Here is a tiny trained network, its code and every weight. The questions are about switching its units off for an input and a class, where a switched-off unit gives its printed mean instead of its output.

import numpy as np


def w(rows, s, z=0):
    codes = np.array(rows[::2]) - 128.0
    scale = np.full(codes.shape[1], s)
    scale[-1] = z or s
    return codes * scale


def f(y):
    return np.maximum(y, 0)


def log_softmax(a):
    a = a - a.max(-1, keepdims=True)
    return a - np.log(np.exp(a).sum(-1, keepdims=True))


def net(x, mask):
    res = np.array(x, float).reshape(1, 5) / 4 @ E
    y = f(res @ A[0][:, :-1].T + A[0][:, -1])
    res = res + np.where(mask, y, B[0][:, -1]) @ B[0][:, :-1]
    return log_softmax(res[-1] @ U[:, :-1].T + U[:, -1])


A, B = {}, {}
E = w([
[186,164,86,49,112,129,249,176,150,161,122],'x0',
[146,130,52,160,245,81,115,6,95,72,146],'x1',
[137,44,182,97,159,47,221,145,199,97,209],'x2',
[65,29,2,150,140,174,134,230,119,103,99],'x3',
[221,91,65,170,202,211,51,155,49,106,107],'x4',
],0.0074)
A[0] = w([
[121,170,139,167,140,171,33,64,1,166,62,217],'N0',
[130,115,93,154,141,148,115,122,88,117,142,90],'N1',
[157,160,209,133,128,129,98,161,160,200,165,253],'N2',
[126,129,115,192,148,160,74,93,58,95,151,219],'N3',
[176,81,22,212,231,184,86,119,43,111,94,128],'N4',
[186,69,119,129,137,130,160,156,83,119,118,87],'N5',
[114,189,134,177,116,165,73,86,52,114,98,126],'N6',
[141,67,131,144,193,128,107,165,94,158,121,77],'N7',
[131,151,142,196,185,105,69,67,98,62,149,128],'N8',
[146,85,125,160,215,136,127,161,111,62,175,95],'N9',
[111,123,47,123,192,148,190,119,88,118,127,186],'N10',
[75,127,97,140,132,105,138,113,180,140,127,177],'N11',
[94,97,109,105,51,214,151,245,134,162,90,142],'N12',
[121,185,186,110,83,151,83,115,155,167,58,226],'N13',
[188,118,171,106,97,133,154,125,154,167,131,157],'N14',
[193,143,182,96,100,130,168,141,148,163,135,158],'N15',
[151,145,70,42,223,111,166,135,112,133,112,163],'N16',
[206,200,111,100,128,210,139,196,78,201,98,159],'N17',
[115,124,138,165,174,134,46,35,91,120,108,228],'N18',
],0.0089,0.0026)
B[0] = w([
[224,99,95,129,94,163,106,197,108,174,139,230],'N0',
[133,132,114,108,168,131,120,137,142,105,121,159],'N1',
[90,159,187,144,153,85,169,93,144,143,179,196],'N2',
[210,126,82,124,100,177,133,204,124,129,113,194],'N3',
[149,120,36,38,212,171,60,133,203,51,65,250],'N4',
[193,142,104,125,155,127,149,100,115,126,157,161],'N5',
[181,144,151,126,107,159,143,187,90,179,143,190],'N6',
[133,160,98,103,155,146,118,160,108,162,103,164],'N7',
[129,104,138,127,68,150,108,194,140,153,115,190],'N8',
[214,135,123,139,119,167,149,162,64,126,163,177],'N9',
[105,172,170,92,162,123,89,105,137,41,169,181],'N10',
[136,124,187,149,112,98,183,125,122,116,126,154],'N11',
[114,17,157,208,2,138,142,193,110,208,93,238],'N12',
[125,177,181,175,161,109,217,132,98,115,172,203],'N13',
[133,205,154,133,164,131,134,109,118,109,183,176],'N14',
[143,185,169,149,165,109,182,92,138,106,150,189],'N15',
[106,157,177,119,164,110,105,72,142,67,123,176],'N16',
[231,182,157,122,140,156,146,181,53,162,185,219],'N17',
[167,99,119,144,103,163,128,154,110,178,118,200],'N18',
],0.009,0.014)
U = w([
[35,91,139,172,82,102,141,96,158,147,93,73],'0',
[179,117,70,104,139,176,75,146,132,125,83,17],'1',
[127,181,144,105,194,110,138,11,148,72,166,247],'2',
[168,139,148,176,111,142,151,153,96,164,160,193],'3',
],0.012,0.0015)

Each question gives the input, the list of numbers given to net, and the class t.
The units are the neurons (one row each of A and B). Each row of codes is followed by its name. A weight is (code - 128) times the scale printed after its matrix; where a second scale follows, it is the last column's (A, B and U).
mask holds one flag per neuron, in row order. A switched-off neuron (its flag False) gives its mean, the last column of its row in B, instead of its output. The means were averaged over made-up inputs and are rounded, as every weight is.
A unit's drop is (log p(t) with every unit on - log p(t) with that unit switched off) / (log p(t) with every unit on - log p(t) with every unit switched off).
The circuit of an input: a set's keep is (log p(t) with only the set's units on - log p(t) with every unit switched off) / (log p(t) with every unit on - log p(t) with every unit switched off). Starting from the 12 units with the biggest drops (on a tie, the unit counted first), units are removed one at a time, each time the one whose removal leaves the highest keep (on an exact tie, the one counted first), for as long as the keep stays at least 0.8.
circuit, biggest first: the units of the circuit, biggest drop first
top k neurons: the k neurons with the biggest drops, biggest first
drop when u is switched off: that unit's drop, to one decimal
input [-3,3,3,-1,0], class 1: top 2 neurons	N13; N12
input [2,4,7,3,-8], class 2: circuit, biggest first	N12
input [-5,4,8,-7,5], class 1: top 3 neurons	N13; N12; N17
input [7,8,3,0,5], class 2: top 2 neurons	N16; N10
input [2,0,6,5,2], class 1: top 2 neurons	N13; N2
input [-3,-6,-1,-7,-1], class 2: top 2 neurons	N12; N2
input [6,0,4,2,6], class 1: top 2 neurons	N2; N13
input [-5,-6,6,6,0], class 0: top 2 neurons	N17; N0
input [8,2,8,8,-5], class 2: drop when N0 is switched off	0.1
input [-3,-3,-3,-5,8], class 1: drop when N4 is switched off	1.0
input [-7,-3,5,8,-3], class 0: drop when N17 is switched off	0.2
input [-5,-8,-3,1,-4], class 0: drop when N17 is switched off	0.3
